Here is a tiny trained network, its code and every weight. The questions are about switching its units off for an input and a target symbol, where a switched-off unit gives its printed mean instead of its output.

import numpy as np


def w(rows, s, z=0):
    codes = np.array(rows[::2]) - 128.0
    scale = np.full(codes.shape[1], s)
    scale[-1] = z or s
    return codes * scale


def f(y):
    return np.maximum(y, 0)


def softmax(a):
    e = np.exp(a - a.max(-1, keepdims=True))
    return e / e.sum(-1, keepdims=True)


def log_softmax(a):
    a = a - a.max(-1, keepdims=True)
    return a - np.log(np.exp(a).sum(-1, keepdims=True))


def net(x, mask):
    ids = ['αβγδζηθμξπστφψω'.index(c) for c in x.split()]
    T = len(ids)
    res = E[ids] + P[:T]
    r = res
    for j in range(2):
        rows = slice(2 * j, 2 * j + 2)
        q, k, v = (r @ M[0][rows].T for M in (Q, K, V))
        z = softmax(np.where(np.tri(T) > 0, q @ k.T / 2**0.5, -1e9)) @ v
        o = O[0][rows]
        res = res + np.where(mask[j], z, o[:, -1]) @ o[:, :-1]
    y = f(res @ A[0][:, :-1].T + A[0][:, -1])
    res = res + np.where(mask[2:18], y, B[0][:, -1]) @ B[0][:, :-1]
    return log_softmax(res[-1] @ U[:, :-1].T + U[:, -1])


Q, K, V, O, A, B = {}, {}, {}, {}, {}, {}
E = w([
[145,162,167],'α',
[131,152,148],'β',
[226,139,147],'γ',
[173,136,142],'δ',
[133,151,152],'ζ',
[85,114,100],'η',
[232,138,122],'θ',
[130,111,115],'μ',
[154,137,252],'ξ',
[133,120,112],'π',
[121,139,145],'σ',
[158,91,70],'τ',
[122,95,48],'φ',
[106,132,109],'ψ',
[131,150,150],'ω',
],0.028)
P = w([
[124,223,93],'0',
[87,36,168],'1',
[121,194,79],'2',
[103,21,162],'3',
[135,176,76],'4',
[124,4,152],'5',
],0.014)
Q[0] = w([
[169,164,129],'h1',
[124,113,3],'h1',
[178,206,130],'h2',
[238,169,22],'h2',
],0.011)
K[0] = w([
[102,191,145],'h1',
[78,20,2],'h1',
[46,179,220],'h2',
[63,111,162],'h2',
],0.011)
V[0] = w([
[127,134,85],'h1',
[105,118,1],'h1',
[13,195,144],'h2',
[199,26,80],'h2',
],0.0085)
O[0] = w([
[190,121,34,164],'h1',
[84,150,70,255],'h1',
[254,56,39,148],'h2',
[69,102,173,137],'h2',
],0.0089,0.0041)
A[0] = w([
[152,188,183,33],'n1',
[219,241,81,103],'n2',
[108,252,222,122],'n3',
[233,119,181,72],'n4',
[95,70,93,159],'n5',
[116,97,50,46],'n6',
[178,129,254,113],'n7',
[15,28,188,166],'n8',
[162,241,144,254],'n9',
[32,233,156,77],'n10',
[120,106,81,71],'n11',
[97,74,170,54],'n12',
[67,41,120,223],'n13',
[111,171,67,13],'n14',
[98,203,116,102],'n15',
[204,181,86,140],'n16',
],0.0098,0.0054)
B[0] = w([
[145,57,179,142],'n1',
[139,121,144,217],'n2',
[200,45,59,163],'n3',
[67,101,106,174],'n4',
[176,112,122,199],'n5',
[97,238,204,191],'n6',
[55,201,56,187],'n7',
[69,151,181,251],'n8',
[110,191,101,187],'n9',
[181,59,29,161],'n10',
[122,178,116,165],'n11',
[146,93,98,165],'n12',
[226,185,162,230],'n13',
[185,2,207,169],'n14',
[142,71,106,154],'n15',
[16,54,93,201],'n16',
],0.0074,0.013)
U = w([
[122,14,115,12],'α',
[91,183,22,171],'β',
[143,86,129,77],'γ',
[124,141,165,231],'δ',
[64,104,132,3],'ζ',
[81,251,164,74],'η',
[146,84,131,65],'θ',
[197,54,137,110],'μ',
[147,91,124,52],'ξ',
[165,130,124,64],'π',
[108,70,115,121],'σ',
[167,107,175,207],'τ',
[100,111,161,68],'φ',
[205,247,93,218],'ψ',
[165,86,187,188],'ω',
],0.011,0.0055)

Each question gives the input, a string of symbols that net reads in full, and the target symbol t.
The units are the heads (2 rows each of Q, K, V and O) and the neurons (one row each of A and B). Each row of codes is followed by its name. A weight is (code - 128) times the scale printed after its matrix; where a second scale follows, it is the last column's (O, A, B and U).
mask holds one flag per unit, heads first, then neurons. A switched-off unit (its flag False) gives its mean, the last column of its rows in O or B, instead of its output. The means were averaged over made-up inputs and are rounded, as every weight is.
A unit's drop is (log p(t) with every unit on - log p(t) with that unit switched off) / (log p(t) with every unit on - log p(t) with every unit switched off).
The circuit of an input: a set's keep is (log p(t) with only the set's units on - log p(t) with every unit switched off) / (log p(t) with every unit on - log p(t) with every unit switched off). Starting from the 12 units with the biggest drops (on a tie, the unit counted first), units are removed one at a time, each time the one whose removal leaves the highest keep (on an exact tie, the one counted first), for as long as the keep stays at least 0.8.
circuit, biggest first: the units of the circuit, biggest drop first
k most important neurons: the k neurons with the biggest drops, biggest first
which heads matter: for each layer, one digit per head in row order, 1 if its drop is at least 0.15 and else 0, layers parted by /
input β θ α ζ, target α: circuit, biggest first -> [n3 h2 n10]
input γ η φ α θ, target β: which heads matter -> 00
input η σ φ δ β, target β: 3 most important neurons -> [n13 n9 n16]
input σ β α φ φ ψ, target η: circuit, biggest first -> [n8 h2 n13]
input σ η ω μ α, target β: circuit, biggest first -> [n16 n13 h2]
input ξ γ σ φ φ ξ, target ζ: 2 most important neurons -> [n7 n3]
input π θ ψ σ, target α: 2 most important neurons -> [n10 n3]
input φ ζ η θ, target α: which heads matter -> 01
input φ α ζ η ω, target β: which heads matter -> 00
input σ φ θ η ζ, target β: 4 most important neurons -> [n13 n16 n9 n14]
input α φ φ η, target η: which heads matter -> 10
input σ φ ω, target β: which heads matter -> 01
input β ζ ω η, target ψ: which heads matter -> 01
input φ σ α, target β: 2 most important neurons -> [n9 n13]
input ω δ η π ω ξ, target ζ: 2 most important neurons -> [n7 n4]
input ζ ζ σ η β, target β: 4 most important neurons -> [n13 n9 n16 n14]
input σ ψ η ζ φ σ, target η: circuit, biggest first -> [h2 n8 n7 h1]
input μ π θ, target β: circuit, biggest first -> [n16]
input θ φ ζ φ γ, target β: 2 most important neurons -> [n16 n9]
input η σ φ β, target η: 2 most important neurons -> [n7 n8]
input μ η ξ, target β: 2 most important neurons -> [n7 n3]
input φ φ ζ, target β: most important neuron -> [n16]
